Below is a small trained network, with its code and all its weights. Each question gives an input and a target symbol and asks what happens when units are switched off, that is, made to give their printed mean instead of their output.

import numpy as np


def w(rows, s, z=0):
    codes = np.array(rows[::2]) - 128.0
    scale = np.full(codes.shape[1], s)
    scale[-1] = z or s
    return codes * scale


def norm(h):
    return h / np.sqrt((h * h).mean(-1, keepdims=True) + 1e-5)


def f(y):
    return np.maximum(y, 0)


def softmax(a):
    e = np.exp(a - a.max(-1, keepdims=True))
    return e / e.sum(-1, keepdims=True)


def log_softmax(a):
    a = a - a.max(-1, keepdims=True)
    return a - np.log(np.exp(a).sum(-1, keepdims=True))


def net(x, mask):
    ids = ['ΔΘΛΞΩβημπστφψ'.index(c) for c in x.split()]
    T = len(ids)
    res = E[ids] + P[:T]
    q, k, v = (norm(res) @ M[0].T for M in (Q, K, V))
    z = softmax(np.where(np.tri(T) > 0, q @ k.T / 4**0.5, -1e9)) @ v
    res = res + np.where(mask[0], z, O[0][:, -1]) @ O[0][:, :-1]
    y = f(norm(res) @ A[0][:, :-1].T + A[0][:, -1])
    res = res + np.where(mask[1:25], y, B[0][:, -1]) @ B[0][:, :-1]
    return log_softmax(norm(res)[-1] @ U[:, :-1].T + U[:, -1])


Q, K, V, O, A, B = {}, {}, {}, {}, {}, {}
E = w([
[134,153,148,142,153,157,110,111],'Δ',
[144,152,155,124,157,147,121,134],'Θ',
[158,165,120,132,138,184,135,133],'Λ',
[170,147,115,136,137,169,151,162],'Ξ',
[155,142,128,127,157,173,132,158],'Ω',
[107,124,159,171,4,143,108,140],'β',
[131,119,176,152,151,148,150,166],'η',
[115,160,136,166,125,184,139,99],'μ',
[113,185,174,130,134,150,147,112],'π',
[104,101,106,167,135,164,155,152],'σ',
[101,153,96,115,141,132,150,175],'τ',
[83,133,154,114,142,90,108,136],'φ',
[134,153,127,157,113,97,75,153],'ψ',
],0.019)
P = w([
[170,138,96,142,253,93,172,99],'0',
[141,149,84,140,223,107,163,108],'1',
[125,153,85,145,198,96,164,122],'2',
[126,153,89,125,177,130,138,125],'3',
[120,152,96,117,162,143,134,137],'4',
[110,148,106,111,149,160,123,141],'5',
[106,147,113,102,137,173,116,150],'6',
[96,145,121,92,124,192,101,149],'7',
[91,137,134,86,115,200,98,166],'8',
[81,132,146,74,102,210,89,176],'9',
[77,133,153,66,83,227,91,190],'10',
[61,129,155,68,74,238,81,202],'11',
[59,126,167,63,61,254,70,219],'12',
],0.0062)
Q[0] = w([
[153,86,66,124,133,35,159,119],'h1',
[132,98,133,156,106,27,211,50],'h1',
[121,151,144,148,113,149,63,204],'h1',
[20,255,125,150,178,185,158,234],'h1',
],0.0089)
K[0] = w([
[137,126,134,151,167,87,131,75],'h1',
[160,136,79,159,197,99,112,111],'h1',
[114,163,151,130,67,181,127,148],'h1',
[67,107,141,128,12,115,89,170],'h1',
],0.011)
V[0] = w([
[170,38,172,254,69,95,59,76],'h1',
[246,154,10,159,161,155,34,246],'h1',
[93,53,53,161,149,193,221,115],'h1',
[36,34,101,79,155,107,67,184],'h1',
],0.006)
O[0] = w([
[255,94,108,128,81,160,85,131,96],'h1',
[71,94,94,105,132,98,43,202,165],'h1',
[102,79,127,46,97,144,159,116,126],'h1',
[125,127,15,128,189,105,157,77,5],'h1',
],0.0099,0.0011)
A[0] = w([
[173,78,180,132,20,153,137,119,164],'n1',
[141,10,115,63,98,179,116,129,66],'n2',
[123,155,50,185,145,45,81,169,179],'n3',
[132,123,112,187,162,123,177,228,151],'n4',
[147,125,188,139,81,173,81,143,65],'n5',
[220,115,98,179,85,135,156,109,169],'n6',
[142,97,160,69,123,129,73,176,133],'n7',
[87,128,155,65,114,59,95,137,141],'n8',
[132,103,149,167,119,160,227,106,153],'n9',
[141,119,173,21,70,125,181,111,127],'n10',
[158,167,83,117,182,105,224,46,124],'n11',
[44,45,188,172,195,71,163,94,182],'n12',
[212,70,151,162,129,147,68,151,175],'n13',
[58,143,113,106,100,150,101,115,158],'n14',
[134,227,120,108,156,160,105,75,179],'n15',
[79,172,151,188,74,118,77,39,182],'n16',
[170,215,159,202,130,97,114,159,88],'n17',
[112,66,153,123,25,174,129,130,127],'n18',
[86,144,125,81,117,131,141,228,203],'n19',
[111,162,179,163,143,137,95,154,182],'n20',
[137,126,168,131,159,56,42,85,144],'n21',
[131,84,81,104,60,130,192,155,251],'n22',
[106,97,1,123,158,84,86,84,208],'n23',
[136,125,36,194,195,166,211,71,108],'n24',
],0.0078,0.0026)
B[0] = w([
[161,137,40,67,192,98,198,152,253],'n1',
[57,130,152,158,15,193,39,66,173],'n2',
[130,52,151,224,15,180,68,110,182],'n3',
[122,135,124,127,76,103,100,93,205],'n4',
[70,199,126,155,194,121,118,108,234],'n5',
[121,89,151,35,157,103,164,144,229],'n6',
[200,192,92,189,143,134,146,78,193],'n7',
[143,111,89,124,105,165,126,103,172],'n8',
[141,131,121,115,91,83,11,140,190],'n9',
[33,30,90,240,130,168,9,86,165],'n10',
[213,205,27,98,134,95,47,11,179],'n11',
[156,148,44,94,107,167,141,146,229],'n12',
[133,118,62,67,72,199,194,133,255],'n13',
[247,59,116,149,162,58,151,161,204],'n14',
[119,37,140,119,50,76,124,149,214],'n15',
[174,133,128,88,125,113,152,191,189],'n16',
[50,65,74,160,69,150,182,132,201],'n17',
[179,119,161,154,254,102,117,81,213],'n18',
[191,102,149,130,119,85,151,59,254],'n19',
[166,127,109,128,115,110,130,91,229],'n20',
[148,96,92,121,173,182,166,138,153],'n21',
[49,125,204,68,146,116,147,83,184],'n22',
[172,225,216,236,74,185,152,145,184],'n23',
[179,184,134,121,173,27,51,57,190],'n24',
],0.0051,0.0059)
U = w([
[104,151,92,146,156,232,178,121,7],'Δ',
[118,85,116,192,201,111,197,147,39],'Θ',
[113,168,170,58,171,107,70,184,130],'Λ',
[104,87,130,60,99,74,85,184,104],'Ξ',
[90,88,88,89,191,125,83,200,118],'Ω',
[136,151,74,87,151,214,158,143,45],'β',
[226,56,96,84,141,101,233,139,210],'η',
[157,82,227,146,211,152,116,78,118],'μ',
[83,204,214,134,56,161,206,124,177],'π',
[52,39,136,55,65,170,95,26,148],'σ',
[2,144,47,75,143,137,234,161,215],'τ',
[134,202,56,114,155,89,119,22,147],'φ',
[111,119,78,215,40,170,80,156,160],'ψ',
],0.007,0.0018)

Each question gives the input, a string of symbols that net reads in full, and the target symbol t.
The units are the heads (4 rows each of Q, K, V and O) and the neurons (one row each of A and B). Each row of codes is followed by its name. A weight is (code - 128) times the scale printed after its matrix; where a second scale follows, it is the last column's (O, A, B and U).
mask holds one flag per unit, heads first, then neurons. A switched-off unit (its flag False) gives its mean, the last column of its rows in O or B, instead of its output. The means were averaged over made-up inputs and are rounded, as every weight is.
A unit's drop is (log p(t) with every unit on - log p(t) with that unit switched off) / (log p(t) with every unit on - log p(t) with every unit switched off).
The circuit of an input: a set's keep is (log p(t) with only the set's units on - log p(t) with every unit switched off) / (log p(t) with every unit on - log p(t) with every unit switched off). Starting from the 12 units with the biggest drops (on a tie, the unit counted first), units are removed one at a time, each time the one whose removal leaves the highest keep (on an exact tie, the one counted first), for as long as the keep stays at least 0.8.
circuit, biggest first: the units of the circuit, biggest drop first
most important unit: the unit with the biggest drop
top k neurons: the k neurons with the biggest drops, biggest first
drop of u: that unit's drop, to one decimal
input η η Ξ μ μ σ μ Δ Λ μ μ, target μ: most important unit : n18
input Λ Δ ψ τ, target ψ: circuit, biggest first : [h1 n3]
input Λ Θ ψ Ω Λ Θ τ π π σ μ π, target σ: circuit, biggest first : [n10 n15]
input Λ π π π ψ η π σ η μ η ψ φ, target ψ: top 2 neurons : [n3 n23]
input Ω ψ σ Δ μ Ω Ξ σ, target σ: circuit, biggest first : [h1 n2 n1]
input π π σ σ Λ π η, target π: circuit, biggest first : [h1 n1]
input σ Ξ ψ η φ Λ, target φ: circuit, biggest first : [h1 n24]
input σ τ φ σ σ Θ, target σ: circuit, biggest first : [h1 n2]
input Ξ τ Λ Θ μ π η μ Λ Ω Ξ Δ, target Ω: circuit, biggest first : [h1 n14]
input σ Θ Θ μ β Λ τ φ φ π, target η: circuit, biggest first : [h1 n1]
input φ Λ τ, target φ: top 2 neurons : [n11 n24]
input Λ μ Ξ τ Δ Λ η Θ, target η: top 2 neurons : [n14 n5]
input φ μ β Ω η π ψ, target η: top 2 neurons : [n6 n1]
input Ω Λ Ξ, target Ξ: top neuron : [n19]
input ψ φ π σ σ π σ φ, target φ: circuit, biggest first : [h1 n11]
input Δ π Ξ η, target π: top 3 neurons : [n1 n18 n14]
input π Ω Ξ Θ Δ β, target η: top 3 neurons : [n1 n18 n6]
input Ω σ τ Λ η Δ, target η: top 2 neurons : [n14 n5]
input Ω φ σ σ, target φ: top 2 neurons : [n24 n23]
input π ψ φ σ Δ τ Θ Ξ, target τ: circuit, biggest first : [h1]
input Δ φ ψ μ Θ, target ψ: drop of n18 : 0.1
input π τ φ φ φ Ω, target φ: drop of h1 : 1.0
input φ Λ μ π ψ η Ξ, target ψ: top 2 neurons : [n3 n1]
input μ Δ Λ η η φ μ Ω, target φ: drop of h1 : 1.1
input η π π Λ μ Ξ, target μ: drop of n19 : 0.2
